Each row is followed by its class number.
[ 0.65  0.35 -2.13 -2.39 -2.21  0.68 -0.58 -0.20  0.48 -0.07  2.24  1.24
  1.93 -0.99 -1.78 -0.25 -0.13  1.09 -1.24 -0.49  0.70 -2.07  0.51  0.24
  0.91  0.28 -1.17  0.52 -0.65 -0.87 -2.12]  3
[ 1.23 -0.15 -0.60  2.58  0.37 -2.68  0.26  1.36 -0.88 -0.29  2.37 -1.78
 -0.64 -0.11  0.99  0.19  0.16  1.56 -5.33 -0.06  0.56  0.75 -2.71  1.29
 -0.27 -1.72 -3.84 -0.35 -2.15 -1.66  0.54]  1
[ 0.48  0.15 -1.00 -0.22  0.75  3.53  1.18 -0.63 -0.51  0.00 -2.57  4.30
  2.08  1.86 -1.10 -0.26 -1.71 -0.28 -0.68  1.37 -0.51 -0.67 -0.10  0.91
  0.41  0.11  0.82 -0.35  0.68 -4.08  0.04]  0
[ 0.29 -0.34 -1.62 -1.83 -1.67 -2.28 -2.66 -2.35  0.94 -0.83  4.49 -0.13
  1.00 -0.41 -2.16 -1.37  4.97  1.60  1.44  1.03  1.24 -1.79  2.52  2.13
  0.08  1.40  0.18  1.27  0.22 -2.07 -1.17]  2
[-0.08  0.51  0.18 -0.48 -0.13 -2.76  2.04  1.70 -0.01 -0.54  0.52 -3.28
  0.54 -2.53  1.31  0.51  1.20 -0.73  0.91 -0.71 -0.25  1.10 -0.60 -2.85
  0.12  0.07  0.81 -0.52 -1.00  6.97 -1.51]  3
[ 0.43  0.42 -3.18  0.74 -1.43  0.45 -1.42 -1.03 -0.03 -0.91  5.00 -0.40
  0.17 -0.28 -3.10 -0.47  0.91  2.50 -1.54  0.23  0.22  0.01  1.51  0.81
  0.22  0.20 -0.88  0.80 -4.47 -1.36  0.30]  1
[-0.06  0.44 -3.64 -1.21  2.48  2.92  0.00 -0.99  2.86  0.79 -2.21  8.08
  3.64  1.26  4.28 -0.74 -0.98  0.28  1.24  2.07  0.86 -2.79  0.39  1.81
 -0.39  2.40  0.28  0.14  0.27  0.02  1.88]  0
[ 0.30  0.47  1.02  2.03  1.38  1.54  2.34  0.21  0.59 -0.34 -0.39  6.80
  0.73  1.12 -1.23 -1.28 -3.32  0.57 -2.43  0.03 -1.37  0.54  0.54  0.75
 -0.02 -1.05 -0.56 -0.79  0.80 -2.86  3.02]  0
[-0.22 -0.31  1.61  0.88 -2.91 -1.11  1.15  0.88  2.78  0.87  1.61  8.08
  2.33  0.08 -0.98 -1.29  0.61  0.48 -0.54  0.41  1.25 -0.46 -1.97  1.34
  0.17  1.37 -2.38  0.58 -2.59 -2.37  1.02]  3
[ 0.55  0.00 -4.73  2.16  3.24  1.64  2.00  1.12  0.68  0.56 -0.58 -0.83
  1.18  1.53 -0.38  0.24 -1.41 -0.94  1.44  0.77 -0.03 -0.85  1.57  1.26
 -0.08  1.34  1.93 -1.04 -0.12  2.25  0.73]  0
[ 0.52  0.36 -1.02  0.08  0.01 -0.86 -2.09 -0.56 -0.22 -0.44  1.07  2.12
  0.82  0.00 -0.11 -0.21  0.39  0.43  0.67  0.63 -0.31 -1.25 -0.73  2.37
  0.38 -1.16 -0.29  1.44 -0.95 -0.22  1.54]  2
[-0.28 -0.03  1.35 -0.57  0.53 -3.44  1.11  0.34  1.48  1.08  0.31 -0.28
 -0.37 -0.18  1.44  0.61  0.01 -0.01  1.25 -0.33  0.57  0.75 -0.32  0.81
 -0.63 -0.44 -0.99  0.28 -2.20  3.09 -1.60]  2
[ 1.66  1.66  0.68 -0.88  3.10  1.23  0.36  1.07 -0.89  0.40 -6.01  4.23
  1.16  1.84 -0.36 -0.72 -4.49 -1.62 -1.04 -0.52  0.24 -1.06 -6.70  0.03
  0.27 -2.79 -2.03 -1.58 -1.48 -1.66  1.23]  0
[-0.26 -0.09  2.50 -1.24 -0.29 -2.57  0.99  1.82  1.71  0.75 -0.55  2.36
 -2.58 -0.82  0.90  0.10  0.46 -0.86 -0.27  0.07  0.39 -0.17 -1.69 -1.26
 -0.66  0.62 -0.52  0.39 -1.19  2.62 -1.40]  3
[ 0.74  0.31 -3.50  0.15  1.91  2.93  0.93 -0.33  1.07  0.71 -1.72  3.82
  1.92 -0.28 -1.78  0.07 -1.33  1.25 -1.24  1.09  0.31 -1.90  0.91  2.13
  0.10  1.10 -0.05 -1.20 -0.56  1.06  1.34]  0
[ 0.46 -1.19 -2.96  4.03  0.24  1.84  0.30  0.95  0.98  0.63  1.00  6.21
  2.07  1.68 -3.13 -0.22 -2.17  2.74 -1.20 -0.28 -1.19 -1.33 -0.25  2.90
 -1.94  0.06 -0.71 -1.14 -0.71 -3.33  2.42]  0
[ 0.49  0.86  0.21 -1.12 -2.24 -0.74  0.14 -0.54  1.64  0.12  3.34  4.19
  0.97 -0.03 -0.79 -0.27  0.27  0.60 -0.93  0.71 -0.48 -1.67 -0.71  1.67
 -0.27 -0.85 -1.49  0.77 -1.59 -1.33  0.39]  3
[-0.73  0.53  2.22  0.07  0.02 -2.33  1.42  0.87  1.56  1.71 -0.57  4.00
 -0.73  0.51 -0.17 -0.68 -2.41 -1.11 -0.11 -0.16 -0.01 -1.19 -5.74 -0.05
 -1.01 -0.73 -2.33 -0.12 -2.40  1.63  1.05]  3
[ 0.84 -0.59 -4.56 -6.93 -3.57  1.85 -2.94 -4.35 -0.19 -1.79  6.41 -1.96
  1.34 -2.52 -1.76  0.19  5.18  0.77  0.86  1.03  1.73 -3.56  4.42 -0.60
  2.20  2.79  0.48  1.77  0.30  0.33 -3.85]  3
[-0.18  0.57 -1.06 -0.60  0.58  3.08 -0.15 -1.40  2.61 -1.27 -0.58  8.08
  2.14  0.70 -3.36 -0.47 -0.89  1.31 -1.41  0.75 -1.45 -4.72 -1.80  1.81
 -0.67 -0.11 -1.47  0.13 -0.96 -3.84  3.33]  0
[-0.52  0.76  2.12  2.16 -0.25 -1.32 -0.89  1.04  1.34  1.08 -2.44  5.85
  0.92  1.34 -0.48  0.02 -3.40 -0.26 -0.23  1.27  1.65  0.41 -4.06  2.82
  0.16 -0.22 -1.20  0.02 -3.06 -1.29  3.81]  0
[ 0.17  0.43  0.67  0.44 -0.60 -0.37  0.83  0.67 -0.18 -0.22  1.79 -1.18
  0.37  0.54 -0.96 -0.03 -0.22  0.92 -1.10 -0.21  0.44 -0.95 -1.75  0.12
 -2.10 -0.98 -1.66 -0.21 -1.34 -1.42  0.35]  1
[ 0.16 -0.07  0.50 -0.61 -0.25 -0.64 -1.65 -0.05  1.62  0.87 -0.17  2.30
 -2.82  0.36  0.31 -0.66  0.32  0.16 -0.50 -1.84  2.07 -0.35 -2.37  1.29
  0.08  0.01 -1.08  0.89 -0.89  0.54 -1.44]  2
[ 0.80  1.55 -0.11 -2.44 -0.56 -1.17 -0.40 -1.08  1.76  0.15  2.23  1.71
  2.38 -0.19 -0.23 -0.45  1.80 -0.19  0.38 -0.02  0.85 -1.40 -0.94 -1.18
  0.39  0.87 -0.66  0.09 -0.81  1.37 -1.68]  3
[ 0.21  0.67  0.44 -1.13  0.52 -0.45 -1.76 -0.83  0.00  1.34 -2.93  4.69
  0.98 -0.05 -0.16  0.29 -0.34 -0.20 -0.45  0.74  0.53 -2.11 -2.51  0.96
 -0.07 -1.49 -0.72  0.83 -0.96 -1.99  2.54]  2
[ 0.21  0.42 -2.58  1.08  0.20  3.59  0.88  0.29 -1.49 -0.41 -1.40  0.69
  1.19  1.43 -2.07 -0.17 -1.48  0.21 -0.42 -0.35  0.39 -0.11  1.34  0.68
 -1.15  0.66  0.42 -1.30  0.70 -2.44  1.72]  0
[-0.36  0.43  0.62 -2.13 -2.30 -1.72  0.00 -3.33  4.03  0.64  2.55  6.78
  2.03 -0.15 -1.19  0.09  0.98  1.15 -0.34  0.63 -0.27 -2.66 -3.80  0.57
  0.07 -0.68 -3.43 -0.62 -2.97 -0.62  0.65]  3
[-0.52 -0.52  3.05 -1.27 -0.89 -4.17  0.94  2.33  2.47  0.88 -0.06 -4.91
  1.19 -2.47  4.39  0.54  1.18 -2.51  1.38 -0.40  1.29  3.60 -1.40 -4.38
  0.53  1.05 -0.85 -0.41 -1.14  5.79 -4.80]  3
[ 1.26 -0.06 -0.68  1.10 -2.06 -2.07  0.83  2.93 -0.16 -4.56  0.42 -2.09
  0.59  0.83  0.34 -0.04 -1.49 -0.08 -0.83  0.08  1.16  0.62 -2.78  0.17
  0.76 -1.92 -2.46 -1.18 -2.72 -1.34 -0.25]  1
[ 0.14  0.95  2.16  1.18 -0.04 -2.97  1.38  1.68  0.71  2.20 -1.85  2.01
  1.10 -0.26  0.31 -0.90 -2.42  0.18 -1.35  0.01  0.69  1.19 -4.41  1.00
  0.51 -0.95 -2.11 -0.33 -1.87 -2.67  3.39]  1
